Below are the code and all the weights of a small trained network. Each question names an input and a class and asks about switching units off, where a switched-off unit gives its printed mean instead of its output.

import numpy as np


def w(rows, s, z=0):
    codes = np.array(rows[::2]) - 128.0
    scale = np.full(codes.shape[1], s)
    scale[-1] = z or s
    return codes * scale


def f(y):
    return np.maximum(y, 0)


def log_softmax(a):
    a = a - a.max(-1, keepdims=True)
    return a - np.log(np.exp(a).sum(-1, keepdims=True))


def net(x, mask):
    res = np.array(x, float).reshape(1, 6) / 4 @ E
    y = f(res @ A[0][:, :-1].T + A[0][:, -1])
    res = res + np.where(mask, y, B[0][:, -1]) @ B[0][:, :-1]
    return log_softmax(res[-1] @ U[:, :-1].T + U[:, -1])


A, B = {}, {}
E = w([
[3,131,48,70],'x0',
[106,85,182,52],'x1',
[39,138,157,242],'x2',
[127,197,46,120],'x3',
[105,127,179,164],'x4',
[97,232,222,76],'x5',
],0.0045)
A[0] = w([
[107,105,149,127,107],'neuron 0',
[109,179,133,135,183],'neuron 1',
[163,137,116,105,102],'neuron 2',
[96,176,135,179,124],'neuron 3',
[67,141,133,67,110],'neuron 4',
[114,176,130,107,197],'neuron 5',
[88,123,60,250,119],'neuron 6',
[136,134,131,116,76],'neuron 7',
[154,68,170,178,17],'neuron 8',
[213,162,85,62,88],'neuron 9',
[156,81,120,154,206],'neuron 10',
[204,153,122,118,94],'neuron 11',
[168,69,150,152,98],'neuron 12',
[125,64,167,203,123],'neuron 13',
[75,100,76,52,154],'neuron 14',
[152,92,162,140,97],'neuron 15',
[139,113,139,164,68],'neuron 16',
[117,158,108,104,181],'neuron 17',
[98,105,141,127,59],'neuron 18',
[150,123,130,174,117],'neuron 19',
[178,159,116,90,91],'neuron 20',
[131,115,121,121,119],'neuron 21',
[117,137,111,182,83],'neuron 22',
[120,150,115,145,79],'neuron 23',
[135,88,162,174,76],'neuron 24',
[211,168,129,131,155],'neuron 25',
[139,127,141,87,60],'neuron 26',
[101,109,142,95,75],'neuron 27',
[146,72,58,138,60],'neuron 28',
[130,140,155,159,151],'neuron 29',
[155,139,194,146,253],'neuron 30',
[109,157,165,125,24],'neuron 31',
[69,103,93,65,111],'neuron 32',
[127,116,110,130,116],'neuron 33',
[86,174,196,111,35],'neuron 34',
[132,120,124,158,178],'neuron 35',
[146,95,156,134,123],'neuron 36',
[72,121,93,24,87],'neuron 37',
[137,97,93,137,82],'neuron 38',
[172,116,120,125,188],'neuron 39',
[131,116,109,121,100],'neuron 40',
[73,158,107,198,78],'neuron 41',
[144,127,94,124,133],'neuron 42',
[94,150,176,146,64],'neuron 43',
[121,117,106,106,198],'neuron 44',
],0.011,0.0028)
B[0] = w([
[115,145,145,121,149],'neuron 0',
[129,177,141,167,195],'neuron 1',
[167,111,113,118,158],'neuron 2',
[104,187,85,158,201],'neuron 3',
[106,123,188,84,201],'neuron 4',
[145,158,170,159,199],'neuron 5',
[60,215,4,126,254],'neuron 6',
[136,129,121,124,130],'neuron 7',
[98,61,173,178,186],'neuron 8',
[248,103,100,80,217],'neuron 9',
[107,61,117,137,212],'neuron 10',
[194,107,77,140,183],'neuron 11',
[117,64,151,162,191],'neuron 12',
[30,115,139,173,227],'neuron 13',
[86,94,171,51,229],'neuron 14',
[127,85,158,153,170],'neuron 15',
[105,119,127,152,153],'neuron 16',
[114,107,167,131,185],'neuron 17',
[110,144,134,102,140],'neuron 18',
[116,104,114,140,176],'neuron 19',
[193,122,112,100,174],'neuron 20',
[127,120,126,126,138],'neuron 21',
[113,164,86,146,169],'neuron 22',
[123,152,117,119,143],'neuron 23',
[76,104,154,161,180],'neuron 24',
[201,97,88,152,210],'neuron 25',
[150,131,130,103,145],'neuron 26',
[115,122,157,104,151],'neuron 27',
[101,61,67,89,183],'neuron 28',
[126,138,143,171,178],'neuron 29',
[138,98,179,226,242],'neuron 30',
[153,165,167,152,147],'neuron 31',
[81,125,167,64,205],'neuron 32',
[121,120,113,119,141],'neuron 33',
[168,178,211,158,184],'neuron 34',
[116,119,104,135,178],'neuron 35',
[130,94,156,145,168],'neuron 36',
[102,106,192,40,223],'neuron 37',
[111,100,90,112,155],'neuron 38',
[153,83,117,145,190],'neuron 39',
[122,111,127,122,139],'neuron 40',
[78,202,65,130,207],'neuron 41',
[145,103,115,113,159],'neuron 42',
[137,168,164,177,170],'neuron 43',
[118,100,126,105,181],'neuron 44',
],0.032,0.0045)
U = w([
[75,134,205,3,123],'0',
[127,101,36,122,58],'1',
[128,98,125,191,254],'2',
[89,43,134,217,93],'3',
[90,66,62,76,127],'4',
[58,233,36,143,128],'5',
[237,92,113,119,133],'6',
[152,193,201,199,80],'7',
],0.005,0.0099)

Each question gives the input, the list of numbers given to net, and the class t.
The units are the neurons (one row each of A and B). Each row of codes is followed by its name. A weight is (code - 128) times the scale printed after its matrix; where a second scale follows, it is the last column's (A, B and U).
mask holds one flag per neuron, in row order. A switched-off neuron (its flag False) gives its mean, the last column of its row in B, instead of its output. The means were averaged over made-up inputs and are rounded, as every weight is.
A unit's drop is (log p(t) with every unit on - log p(t) with that unit switched off) / (log p(t) with every unit on - log p(t) with every unit switched off).
The circuit of an input: a set's keep is (log p(t) with only the set's units on - log p(t) with every unit switched off) / (log p(t) with every unit on - log p(t) with every unit switched off). Starting from the 12 units with the biggest drops (on a tie, the unit counted first), units are removed one at a time, each time the one whose removal leaves the highest keep (on an exact tie, the one counted first), for as long as the keep stays at least 0.8.
units of the circuit, in order: the units of the circuit, biggest drop first
top k neurons: the k neurons with the biggest drops, biggest first
drop when u is switched off: that unit's drop, to one decimal
input [3,4,8,-5,2,-2], class 5: units of the circuit, in order => [neuron 6; neuron 41]
input [6,-8,0,-3,4,6], class 5: units of the circuit, in order => [neuron 41; neuron 3]
input [-6,-4,5,4,-3,-4], class 5: units of the circuit, in order => [neuron 6]
input [8,4,8,-6,-4,-6], class 0: units of the circuit, in order => [neuron 14; neuron 32]
input [-7,4,7,-3,1,5], class 7: top 4 neurons => [neuron 34; neuron 43; neuron 31; neuron 28]
input [-3,1,-2,2,-2,-8], class 4: units of the circuit, in order => [neuron 28; neuron 30]
input [0,-1,-7,0,2,-5], class 6: top 2 neurons => [neuron 9; neuron 6]
input [-1,-5,7,1,-3,8], class 5: top 2 neurons => [neuron 41; neuron 3]
input [-4,-6,-8,-3,3,-6], class 6: units of the circuit, in order => [neuron 9; neuron 25]
input [-3,0,-4,-1,3,7], class 7: top 2 neurons => [neuron 34; neuron 30]
input [1,-5,-1,-7,-7,-8], class 4: top 3 neurons => [neuron 28; neuron 30; neuron 6]
input [5,0,3,-3,3,2], class 0: top 2 neurons => [neuron 4; neuron 6]
input [-1,-2,5,7,-2,-5], class 5: drop when neuron 37 is switched off => 0.0
input [-5,-8,8,-3,-1,-1], class 5: units of the circuit, in order => [neuron 6]
input [3,-4,3,1,1,-7], class 5: drop when neuron 6 is switched off => 0.1
input [-7,3,8,5,6,-6], class 5: drop when neuron 6 is switched off => 2.2
input [6,-3,-2,-6,-5,-8], class 4: drop when neuron 28 is switched off => 0.2
